Below is a small trained network, with its code and all its weights. Each question gives an input and a class and asks what happens when units are switched off, that is, made to give their printed mean instead of their output.

import numpy as np


def w(rows, s, z=0):
    codes = np.array(rows[::2]) - 128.0
    scale = np.full(codes.shape[1], s)
    scale[-1] = z or s
    return codes * scale


def f(y):
    return np.maximum(y, 0)


def log_softmax(a):
    a = a - a.max(-1, keepdims=True)
    return a - np.log(np.exp(a).sum(-1, keepdims=True))


def net(x, mask):
    res = np.array(x, float).reshape(1, 4) / 4 @ E
    y = f(res @ A[0][:, :-1].T + A[0][:, -1])
    res = res + np.where(mask, y, B[0][:, -1]) @ B[0][:, :-1]
    return log_softmax(res[-1] @ U[:, :-1].T + U[:, -1])


A, B = {}, {}
E = w([
[45,46,102,89,171,196,109],'x0',
[255,72,86,136,210,148,122],'x1',
[166,119,72,81,62,119,57],'x2',
[119,126,118,125,124,120,137],'x3',
],0.0092)
A[0] = w([
[179,136,119,63,52,119,134,161],'n1',
[180,150,168,183,94,33,198,181],'n2',
[147,179,138,201,128,42,94,186],'n3',
[77,122,151,140,73,122,131,76],'n4',
[140,145,83,104,97,137,57,174],'n5',
[78,127,180,104,1,73,191,35],'n6',
[105,47,118,99,164,142,126,135],'n7',
[117,177,195,183,200,167,231,129],'n8',
[88,185,214,89,96,168,132,2],'n9',
[186,78,92,152,191,123,180,146],'n10',
[186,75,112,169,127,108,153,95],'n11',
],0.0079,0.00098)
B[0] = w([
[78,90,48,204,160,197,142,206],'n1',
[57,61,151,185,186,122,190,254],'n2',
[27,40,105,151,233,115,180,224],'n3',
[176,154,200,99,125,95,98,193],'n4',
[61,149,31,186,166,246,234,200],'n5',
[210,149,200,170,104,100,120,249],'n6',
[153,58,123,124,225,75,131,206],'n7',
[100,244,20,111,34,195,238,249],'n8',
[193,178,147,3,102,91,86,204],'n9',
[206,133,143,46,29,103,72,232],'n10',
[214,114,132,53,114,59,77,194],'n11',
],0.0061,0.0063)
U = w([
[94,198,40,147,94,254,137,144],'0',
[194,161,210,39,95,25,27,2],'1',
[61,96,134,153,184,123,111,225],'2',
],0.0073,0.00062)

Each question gives the input, the list of numbers given to net, and the class t.
The units are the neurons (one row each of A and B). Each row of codes is followed by its name. A weight is (code - 128) times the scale printed after its matrix; where a second scale follows, it is the last column's (A, B and U).
mask holds one flag per neuron, in row order. A switched-off neuron (its flag False) gives its mean, the last column of its row in B, instead of its output. The means were averaged over made-up inputs and are rounded, as every weight is.
A unit's drop is (log p(t) with every unit on - log p(t) with that unit switched off) / (log p(t) with every unit on - log p(t) with every unit switched off).
The circuit of an input: a set's keep is (log p(t) with only the set's units on - log p(t) with every unit switched off) / (log p(t) with every unit on - log p(t) with every unit switched off). Starting from all 11 units, units are removed one at a time, each time the one whose removal leaves the highest keep (on an exact tie, the one counted first), for as long as the keep stays at least 0.8.
units of the circuit, in order: the units of the circuit, biggest drop first
k most important neurons: the k neurons with the biggest drops, biggest first
drop of u: that unit's drop, to one decimal
input [-3,5,7,5], class 0: units of the circuit, in order => n5
input [7,8,-4,-8], class 1: units of the circuit, in order => n10, n5
input [-4,-7,-5,-4], class 1: 2 most important neurons => n9, n6
input [-4,8,-5,-1], class 1: 2 most important neurons => n10, n11
input [-7,-3,8,7], class 0: 3 most important neurons => n5, n1, n7
input [-8,3,-2,-7], class 2: 2 most important neurons => n2, n3
input [-6,4,5,-5], class 2: 2 most important neurons => n8, n3
input [-5,5,7,-2], class 0: 2 most important neurons => n5, n1
input [0,7,-5,-1], class 1: 3 most important neurons => n10, n11, n5
input [-8,0,1,-6], class 2: drop of n3 => 0.1
input [-2,-1,6,-3], class 0: drop of n1 => 0.1
input [-2,7,-3,7], class 1: drop of n10 => 0.4
